Below are the code and all the weights of a small trained network. Each question names an input and a target symbol and asks about switching units off, where a switched-off unit gives its printed mean instead of its output.

import numpy as np


def w(rows, s, z=0):
    codes = np.array(rows[::2]) - 128.0
    scale = np.full(codes.shape[1], s)
    scale[-1] = z or s
    return codes * scale


def f(y):
    return y / 2 * (1 + np.tanh(0.7978845608 * (y + 0.044715 * y**3)))


def softmax(a):
    e = np.exp(a - a.max(-1, keepdims=True))
    return e / e.sum(-1, keepdims=True)


def log_softmax(a):
    a = a - a.max(-1, keepdims=True)
    return a - np.log(np.exp(a).sum(-1, keepdims=True))


def net(x, mask):
    ids = ['ΔΘΨζηλμπστφ'.index(c) for c in x.split()]
    T = len(ids)
    res = E[ids] + P[:T]
    r = res
    for j in range(3):
        rows = slice(4 * j, 4 * j + 4)
        q, k, v = (r @ M[0][rows].T for M in (Q, K, V))
        z = softmax(np.where(np.tri(T) > 0, q @ k.T / 4**0.5, -1e9)) @ v
        o = O[0][rows]
        res = res + np.where(mask[j], z, o[:, -1]) @ o[:, :-1]
    y = f(res @ A[0][:, :-1].T + A[0][:, -1])
    res = res + np.where(mask[3:15], y, B[0][:, -1]) @ B[0][:, :-1]
    return log_softmax(res[-1] @ U[:, :-1].T + U[:, -1])


Q, K, V, O, A, B = {}, {}, {}, {}, {}, {}
E = w([
[85,162,104,138,98,157,141,175,151,217],'Δ',
[78,170,132,151,125,113,156,187,136,221],'Θ',
[47,184,118,140,130,120,68,143,101,168],'Ψ',
[128,220,147,180,106,68,91,150,129,87],'ζ',
[134,181,45,123,143,58,151,40,158,201],'η',
[129,187,110,156,136,115,163,185,193,132],'λ',
[105,97,197,191,101,156,163,88,159,112],'μ',
[127,183,186,106,162,137,137,128,91,119],'π',
[70,139,108,139,161,178,73,77,185,107],'σ',
[235,159,164,135,100,160,162,46,88,118],'τ',
[151,5,127,33,199,150,225,76,165,95],'φ',
],0.016)
P = w([
[34,157,113,89,5,127,209,75,145,79],'0',
[144,66,164,96,55,59,64,106,177,142],'1',
[168,196,201,105,50,152,112,79,242,160],'2',
[32,202,127,118,55,180,225,86,148,92],'3',
[144,71,125,137,112,114,78,141,115,126],'4',
[175,185,184,152,114,159,108,80,209,158],'5',
[41,197,126,170,119,199,219,88,128,87],'6',
[154,67,109,176,166,136,83,155,86,119],'7',
[188,167,168,191,170,160,108,82,186,150],'8',
[55,184,115,210,176,202,212,92,108,90],'9',
[174,61,98,213,217,156,86,168,63,118],'10',
[207,153,163,229,224,165,106,83,168,136],'11',
[68,180,111,254,230,212,211,91,92,80],'12',
[173,77,81,192,228,153,91,179,53,138],'13',
],0.013)
Q[0] = w([
[192,148,146,104,118,187,78,73,137,125],'h1',
[108,185,162,152,134,143,178,106,122,145],'h1',
[61,230,137,161,176,165,184,106,153,112],'h1',
[49,127,95,114,137,131,217,106,76,61],'h1',
[197,139,162,144,123,78,57,146,190,135],'h2',
[167,99,162,115,113,153,132,115,147,169],'h2',
[193,119,172,98,156,140,66,153,157,218],'h2',
[223,1,100,60,92,58,74,186,112,125],'h2',
[174,244,126,223,75,112,195,119,114,168],'h3',
[202,94,110,144,111,70,35,167,154,202],'h3',
[205,76,90,113,99,73,184,113,113,75],'h3',
[121,134,182,98,78,93,129,231,28,70],'h3',
],0.013)
K[0] = w([
[160,133,130,89,86,124,183,123,92,123],'h1',
[186,119,129,148,206,135,116,114,107,144],'h1',
[180,127,94,195,240,159,148,143,113,121],'h1',
[109,94,150,178,196,141,111,78,122,63],'h1',
[93,154,146,135,43,93,116,151,182,86],'h2',
[86,108,142,129,85,157,144,124,151,167],'h2',
[66,147,132,125,50,129,104,178,158,159],'h2',
[105,139,132,30,34,90,136,117,129,129],'h2',
[205,145,112,214,143,128,141,159,106,115],'h3',
[94,169,88,142,9,82,127,147,140,199],'h3',
[166,107,124,87,62,100,185,93,125,104],'h3',
[136,169,188,77,118,94,131,175,84,97],'h3',
],0.016)
V[0] = w([
[129,108,173,96,133,144,201,193,101,168],'h1',
[148,121,84,104,146,196,74,141,112,140],'h1',
[136,119,59,87,169,108,147,110,178,156],'h1',
[134,91,135,173,112,208,114,120,174,89],'h1',
[130,126,194,194,90,181,102,184,66,169],'h2',
[82,181,124,122,191,64,128,224,155,105],'h2',
[87,73,93,136,154,150,166,139,182,171],'h2',
[71,132,70,109,98,119,93,130,156,143],'h2',
[140,142,139,108,159,107,126,248,147,131],'h3',
[87,142,150,86,150,115,102,94,103,158],'h3',
[166,126,86,192,69,81,182,162,129,144],'h3',
[153,158,164,52,147,101,146,68,128,66],'h3',
],0.011)
O[0] = w([
[127,113,122,182,101,79,191,221,139,137,91],'h1',
[162,165,70,30,55,175,134,121,55,139,36],'h1',
[163,97,68,107,113,81,184,76,130,121,86],'h1',
[98,92,105,51,91,201,86,157,169,79,178],'h1',
[64,127,192,37,101,106,116,102,68,207,175],'h2',
[50,173,74,81,254,77,88,117,175,79,110],'h2',
[96,130,46,176,116,181,115,148,201,198,134],'h2',
[111,96,92,135,201,184,39,106,148,124,176],'h2',
[167,161,133,140,143,90,126,187,216,111,3],'h3',
[161,102,134,143,165,102,122,111,65,178,170],'h3',
[62,111,172,75,99,132,83,145,194,129,61],'h3',
[103,183,101,79,234,144,143,151,67,111,150],'h3',
],0.0086,0.0046)
A[0] = w([
[110,136,64,168,150,60,66,164,1,117,4],'n1',
[95,60,68,130,215,90,107,201,144,149,77],'n2',
[51,149,65,147,153,119,89,204,159,105,129],'n3',
[111,196,202,85,101,38,171,123,134,115,97],'n4',
[71,129,119,105,193,114,93,69,141,159,101],'n5',
[194,96,147,132,197,115,96,142,62,130,219],'n6',
[136,189,178,86,147,95,140,46,184,210,59],'n7',
[108,16,83,41,126,120,153,221,34,110,141],'n8',
[230,181,165,89,177,147,123,195,165,72,139],'n9',
[124,217,71,55,84,191,134,112,116,68,74],'n10',
[21,141,90,173,121,86,236,165,77,133,73],'n11',
[140,128,110,145,150,165,163,199,147,228,108],'n12',
],0.0084,0.011)
B[0] = w([
[113,176,101,79,158,224,255,92,88,124,148],'n1',
[108,139,173,107,44,128,89,54,76,96,168],'n2',
[192,109,123,98,154,127,209,153,110,205,182],'n3',
[110,93,153,123,175,90,200,91,116,127,183],'n4',
[172,126,132,162,93,144,169,190,126,132,215],'n5',
[102,94,103,106,68,105,125,151,185,159,253],'n6',
[151,147,124,126,124,150,117,191,93,18,170],'n7',
[142,176,143,232,115,121,120,158,175,158,148],'n8',
[106,153,56,110,81,137,102,113,53,208,162],'n9',
[204,101,193,64,185,167,90,152,172,130,172],'n10',
[160,137,125,79,99,50,57,101,140,80,193],'n11',
[80,120,130,146,161,177,128,114,62,73,166],'n12',
],0.0098,0.011)
U = w([
[176,149,176,147,71,141,156,101,119,142,66],'Δ',
[148,124,146,89,154,160,95,104,138,125,106],'Θ',
[119,132,170,176,178,143,159,186,124,112,95],'Ψ',
[56,200,127,114,36,168,105,108,178,80,107],'ζ',
[155,172,126,109,104,123,177,132,222,153,101],'η',
[195,36,145,138,91,38,29,181,162,137,254],'λ',
[95,1,73,86,109,130,159,154,81,161,149],'μ',
[83,158,130,100,138,95,95,62,125,88,158],'π',
[136,223,141,210,153,141,116,32,159,162,96],'σ',
[90,177,87,167,135,181,133,151,6,182,113],'τ',
[186,126,90,136,77,129,136,159,106,63,119],'φ',
],0.0058,0.0083)

Each question gives the input, a string of symbols that net reads in full, and the target symbol t.
The units are the heads (4 rows each of Q, K, V and O) and the neurons (one row each of A and B). Each row of codes is followed by its name. A weight is (code - 128) times the scale printed after its matrix; where a second scale follows, it is the last column's (O, A, B and U).
mask holds one flag per unit, heads first, then neurons. A switched-off unit (its flag False) gives its mean, the last column of its rows in O or B, instead of its output. The means were averaged over made-up inputs and are rounded, as every weight is.
A unit's drop is (log p(t) with every unit on - log p(t) with that unit switched off) / (log p(t) with every unit on - log p(t) with every unit switched off).
The circuit of an input: a set's keep is (log p(t) with only the set's units on - log p(t) with every unit switched off) / (log p(t) with every unit on - log p(t) with every unit switched off). Starting from the 12 units with the biggest drops (on a tie, the unit counted first), units are removed one at a time, each time the one whose removal leaves the highest keep (on an exact tie, the one counted first), for as long as the keep stays at least 0.8.
circuit, biggest first: the units of the circuit, biggest drop first
unit that matters most: the unit with the biggest drop
k most important neurons: the k neurons with the biggest drops, biggest first
heads that matter: for each layer, one digit per head in row order, 1 if its drop is at least 0.15 and else 0, layers parted by /
input μ Ψ τ η η Δ, target ζ: heads that matter : 011
input Θ π Ψ η, target π: most important neuron : (n11)
input Ψ π λ λ η ζ σ σ σ π, target Θ: circuit, biggest first : (h1 n10)
input π π λ τ π Δ λ π π μ, target π: heads that matter : 010
input Ψ σ σ Δ Θ Θ τ π η π τ π Ψ σ, target τ: circuit, biggest first : (h3 n1)
input Ψ ζ Δ Θ, target Ψ: heads that matter : 101
input π σ σ μ ζ λ Θ φ λ π, target φ: heads that matter : 110
input Θ σ π π Δ Θ ζ λ ζ π η Ψ Ψ, target σ: heads that matter : 111
input Θ π Δ λ π π ζ, target π: heads that matter : 010
input Δ π π Θ φ π π η Δ Θ π σ Ψ π, target τ: circuit, biggest first : (n1 h3 n9)
input ζ Δ φ π η η π Ψ Ψ Θ π π, target τ: heads that matter : 101
input π Δ η π φ Δ π σ τ ζ Δ Ψ λ, target η: heads that matter : 011
input η Δ λ τ, target Δ: heads that matter : 010
input Δ μ ζ Δ λ π λ, target π: unit that matters most : h2
input Ψ φ Δ Ψ, target φ: heads that matter : 110
input σ η π η Θ π τ Θ σ ζ, target Θ: heads that matter : 100
input Ψ Ψ ζ π φ σ π ζ π Ψ, target π: circuit, biggest first : (h2 n11 n4)
input σ π μ Δ π π σ, target Θ: circuit, biggest first : (n10 h1)
input η Ψ Ψ η, target σ: heads that matter : 110
input Δ Ψ Ψ σ σ, target μ: heads that matter : 011
input η μ ζ, target π: circuit, biggest first : (h2 n4)
input π Δ Ψ Θ π λ λ φ, target λ: unit that matters most : n6
input ζ Ψ Θ τ Δ μ π Ψ Ψ τ π Ψ Δ η, target λ: heads that matter : 001
input π Δ Ψ σ σ ζ π Δ η Δ τ φ π, target φ: circuit, biggest first : (h2 h1)
input π σ ζ Ψ λ η Δ Ψ Ψ, target λ: 3 most important neurons : (n1 n12 n5)
input λ η π Δ η π π π π Ψ, target π: circuit, biggest first : (h2 n11)
input Ψ Θ Ψ Θ σ π Δ, target Θ: unit that matters most : h1
